Here is a tiny trained network, its code and every weight. The questions are about switching its units off for an input and a target symbol, where a switched-off unit gives its printed mean instead of its output.

import numpy as np


def w(rows, s, z=0):
    codes = np.array(rows[::2]) - 128.0
    scale = np.full(codes.shape[1], s)
    scale[-1] = z or s
    return codes * scale


def f(y):
    return np.maximum(y, 0)


def softmax(a):
    e = np.exp(a - a.max(-1, keepdims=True))
    return e / e.sum(-1, keepdims=True)


def log_softmax(a):
    a = a - a.max(-1, keepdims=True)
    return a - np.log(np.exp(a).sum(-1, keepdims=True))


def net(x, mask):
    ids = ['ΘΠΨαβεζμξσω'.index(c) for c in x.split()]
    T = len(ids)
    res = E[ids] + P[:T]
    u = 0
    for l in range(2):
        r = res
        for j in range(3):
            rows = slice(2 * j, 2 * j + 2)
            q, k, v = (r @ M[l][rows].T for M in (Q, K, V))
            z = softmax(np.where(np.tri(T) > 0, q @ k.T / 2**0.5, -1e9)) @ v
            o = O[l][rows]
            res = res + np.where(mask[u + j], z, o[:, -1]) @ o[:, :-1]
        u += 3
        y = f(res @ A[l][:, :-1].T + A[l][:, -1])
        res = res + np.where(mask[u : u + 8], y, B[l][:, -1]) @ B[l][:, :-1]
        u += 8
    return log_softmax(res[-1] @ U[:, :-1].T + U[:, -1])


Q, K, V, O, A, B = {}, {}, {}, {}, {}, {}
E = w([
[88,82,95,121,160,79,83],'Θ',
[113,90,105,252,104,154,130],'Π',
[117,64,120,145,197,147,156],'Ψ',
[164,118,45,128,157,119,125],'α',
[122,217,218,245,196,79,143],'β',
[119,211,69,143,171,214,181],'ε',
[177,87,205,109,122,171,130],'ζ',
[86,146,162,85,87,165,48],'μ',
[214,150,127,73,94,160,105],'ξ',
[56,146,199,96,164,199,115],'σ',
[84,138,91,60,55,91,227],'ω',
],0.015)
P = w([
[153,160,95,118,141,180,105],'0',
[182,189,142,11,203,152,100],'1',
[160,175,127,76,169,167,108],'2',
[160,184,133,123,139,157,128],'3',
[147,154,106,155,140,166,142],'4',
[132,153,96,187,122,165,112],'5',
[147,158,94,210,113,169,154],'6',
[139,153,94,225,91,180,149],'7',
[135,169,76,249,93,164,148],'8',
[124,141,86,253,77,175,162],'9',
[104,149,81,253,71,157,166],'10',
],0.0027)
Q[0] = w([
[160,133,184,12,152,166,95],'0.h0',
[99,127,100,225,131,45,200],'0.h0',
[123,84,145,60,2,135,65],'0.h1',
[167,106,21,124,199,2,145],'0.h1',
[61,121,46,146,190,113,101],'0.h2',
[191,128,239,31,29,120,92],'0.h2',
],0.0065)
K[0] = w([
[165,159,169,200,186,119,76],'0.h0',
[82,88,79,34,73,157,170],'0.h0',
[109,72,94,78,83,167,147],'0.h1',
[157,108,115,154,213,177,1],'0.h1',
[130,170,143,165,154,72,142],'0.h2',
[112,70,67,102,130,228,64],'0.h2',
],0.011)
V[0] = w([
[79,83,86,58,38,138,217],'0.h0',
[77,156,114,79,20,66,244],'0.h0',
[120,233,154,97,118,38,172],'0.h1',
[199,171,174,207,211,162,8],'0.h1',
[100,203,159,99,81,3,241],'0.h2',
[149,90,84,118,171,148,45],'0.h2',
],0.0043)
O[0] = w([
[178,129,158,129,139,215,2,137],'0.h0',
[133,81,168,52,200,194,62,33],'0.h0',
[147,207,129,193,161,66,116,34],'0.h1',
[96,78,152,133,51,68,91,201],'0.h1',
[98,57,179,57,74,153,229,10],'0.h2',
[134,152,156,113,162,114,51,237],'0.h2',
],0.0057,0.0012)
A[0] = w([
[66,73,110,138,175,83,82,76],'0.n0',
[105,86,141,121,134,128,22,58],'0.n1',
[67,97,82,69,1,135,231,227],'0.n2',
[105,87,96,28,98,144,176,239],'0.n3',
[67,88,139,125,185,124,150,147],'0.n4',
[139,95,158,141,160,193,158,202],'0.n5',
[154,106,177,87,49,217,55,4],'0.n6',
[220,148,184,160,148,192,161,83],'0.n7',
],0.0076,0.0021)
B[0] = w([
[160,117,175,111,91,116,60,253],'0.n0',
[83,154,126,76,76,117,60,216],'0.n1',
[65,126,89,110,114,5,244,182],'0.n2',
[74,97,56,202,107,74,164,193],'0.n3',
[187,85,158,134,166,112,96,210],'0.n4',
[128,99,188,159,122,173,144,197],'0.n5',
[131,151,153,2,67,223,146,169],'0.n6',
[133,186,208,148,31,92,186,176],'0.n7',
],0.0078,0.0039)
Q[1] = w([
[117,114,229,171,153,118,159],'1.h0',
[117,82,195,100,149,147,97],'1.h0',
[136,105,122,59,167,206,93],'1.h1',
[99,158,141,104,56,197,159],'1.h1',
[159,200,53,77,119,159,180],'1.h2',
[184,179,12,90,138,92,150],'1.h2',
],0.011)
K[1] = w([
[73,94,136,105,97,123,241],'1.h0',
[79,7,108,49,103,150,143],'1.h0',
[93,60,42,60,88,129,160],'1.h1',
[89,190,123,94,43,113,215],'1.h1',
[102,147,73,82,84,105,254],'1.h2',
[152,161,41,107,130,58,197],'1.h2',
],0.0087)
V[1] = w([
[155,76,149,192,122,171,123],'1.h0',
[202,176,187,158,181,166,50],'1.h0',
[161,66,146,169,141,138,57],'1.h1',
[85,207,162,157,121,48,183],'1.h1',
[35,91,205,144,94,85,168],'1.h2',
[201,253,141,174,132,154,108],'1.h2',
],0.0052)
O[1] = w([
[126,97,150,120,147,78,148,95],'1.h0',
[119,46,195,50,176,174,150,106],'1.h0',
[155,146,129,164,125,78,41,146],'1.h1',
[31,81,140,87,111,89,213,177],'1.h1',
[163,82,255,152,173,152,57,210],'1.h2',
[134,218,73,103,144,80,141,4],'1.h2',
],0.0053,0.003)
A[1] = w([
[239,75,119,94,152,161,136,239],'1.n0',
[135,128,188,121,104,116,107,120],'1.n1',
[96,182,189,97,144,146,89,23],'1.n2',
[104,93,142,44,135,111,112,2],'1.n3',
[129,102,126,115,154,112,64,125],'1.n4',
[145,121,94,2,102,156,104,62],'1.n5',
[108,148,198,131,95,136,110,88],'1.n6',
[113,32,115,102,143,117,108,183],'1.n7',
],0.0095,0.0024)
B[1] = w([
[189,149,109,143,182,68,196,184],'1.n0',
[142,98,84,39,128,118,122,193],'1.n1',
[108,70,2,139,178,132,168,176],'1.n2',
[154,137,133,155,97,210,136,184],'1.n3',
[118,183,167,100,141,121,95,236],'1.n4',
[102,144,142,215,46,121,165,178],'1.n5',
[148,79,61,48,120,120,167,188],'1.n6',
[135,207,192,136,162,126,150,255],'1.n7',
],0.0083,0.007)
U = w([
[107,101,92,119,66,152,88,96],'Θ',
[188,194,162,143,55,114,138,40],'Π',
[207,83,140,53,116,99,144,59],'Ψ',
[154,107,1,143,161,46,109,142],'α',
[119,136,204,144,121,210,141,135],'β',
[138,37,124,238,103,147,83,184],'ε',
[63,98,135,119,118,29,155,135],'ζ',
[116,166,173,73,116,96,37,252],'μ',
[186,127,181,169,237,143,144,95],'ξ',
[81,254,128,116,193,178,152,58],'σ',
[67,74,79,68,228,167,107,121],'ω',
],0.0069,0.0036)

Each question gives the input, a string of symbols that net reads in full, and the target symbol t.
The units are the heads (2 rows each of Q, K, V and O) and the neurons (one row each of A and B). Each row of codes is followed by its name. A weight is (code - 128) times the scale printed after its matrix; where a second scale follows, it is the last column's (O, A, B and U).
mask holds one flag per unit, layer by layer, with each layer's heads first. A switched-off unit (its flag False) gives its mean, the last column of its rows in O or B, instead of its output. The means were averaged over made-up inputs and are rounded, as every weight is.
A unit's drop is (log p(t) with every unit on - log p(t) with that unit switched off) / (log p(t) with every unit on - log p(t) with every unit switched off).
The circuit of an input: a set's keep is (log p(t) with only the set's units on - log p(t) with every unit switched off) / (log p(t) with every unit on - log p(t) with every unit switched off). Starting from the 12 units with the biggest drops (on a tie, the unit counted first), units are removed one at a time, each time the one whose removal leaves the highest keep (on an exact tie, the one counted first), for as long as the keep stays at least 0.8.
circuit, biggest first: the units of the circuit, biggest drop first
k most important neurons: the k neurons with the biggest drops, biggest first
top k neurons in layer l: the k neurons of layer l with the biggest drops, biggest first
drop when u is switched off: that unit's drop, to one decimal
input β ζ σ μ Θ α α, target ζ: circuit, biggest first	(0.h2 1.h1 0.n2 0.h0)
input σ β Ψ ζ Θ α Θ Θ Θ ζ, target ζ: circuit, biggest first	(0.h0 1.h1 0.n2)
input Θ Θ ξ σ σ Θ Θ σ β σ ξ, target ζ: circuit, biggest first	(0.h0 1.h1 0.n2)
input Θ ω Ψ Θ Θ Ψ Π ξ α, target ξ: circuit, biggest first	(1.h2 0.n2 1.n0 0.n3)
input Ψ α β Ψ α Θ, target ζ: circuit, biggest first	(0.h2 0.n2 0.h0 1.h1)
input Θ Θ Θ μ α Θ ω ζ, target Π: circuit, biggest first	(1.h0 0.n2)
input β σ σ ζ Θ, target ζ: circuit, biggest first	(0.h2 0.h0 0.n2 1.h1)
input α Θ ω Θ Θ Ψ σ ξ, target Ψ: 2 most important neurons	(0.n7 0.n2)
input Θ Θ β Θ Ψ, target ζ: circuit, biggest first	(0.h2 0.n2 0.h0 1.h1)
input ε Θ α ξ μ, target Θ: 2 most important neurons	(1.n5 0.n6)
input Θ Θ Θ ω ε Θ σ α σ, target σ: circuit, biggest first	(0.h1 1.h0)
input Π α Θ Θ ζ α μ, target Θ: 2 most important neurons	(0.n6 1.n5)
input ε ω σ σ ω Θ β ζ, target Π: top 2 neurons in layer 0	(0.n2 0.n7)
input α Ψ Ψ Θ ε Θ σ, target ω: top neuron in layer 1	(1.n2)
input Θ Ψ ω μ, target ω: 2 most important neurons	(1.n2 0.n2)
input α α σ ω ζ ξ Θ ζ α ζ Ψ, target ε: top neuron in layer 1	(1.n7)
input σ ξ ω ω Θ ζ α Θ α Θ, target β: top 3 neurons in layer 1	(1.n3 1.n7 1.n5)
input Θ ω ω, target β: top 2 neurons in layer 0	(0.n6 0.n2)
input α σ α ω σ Π Θ Θ Θ σ μ, target ω: 2 most important neurons	(0.n2 1.n2)
input Θ ζ σ Θ σ α Θ Θ Θ, target μ: top neuron in layer 0	(0.n0)
input Θ Π Θ ζ, target Ψ: top 2 neurons in layer 0	(0.n7 0.n6)
input ζ α Θ Ψ σ ζ, target Ψ: top 3 neurons in layer 1	(1.n6 1.n1 1.n0)
input Ψ ξ α, target α: drop when 1.n7 is switched off	0.2
input Θ Θ ε ω ω α, target β: drop when 0.h0 is switched off	0.7
input σ ζ Θ μ ω Θ α α Θ ε, target β: drop when 0.h2 is switched off	0.2
input Θ Θ σ ω Θ, target μ: top 2 neurons in layer 1	(1.n4 1.n7)
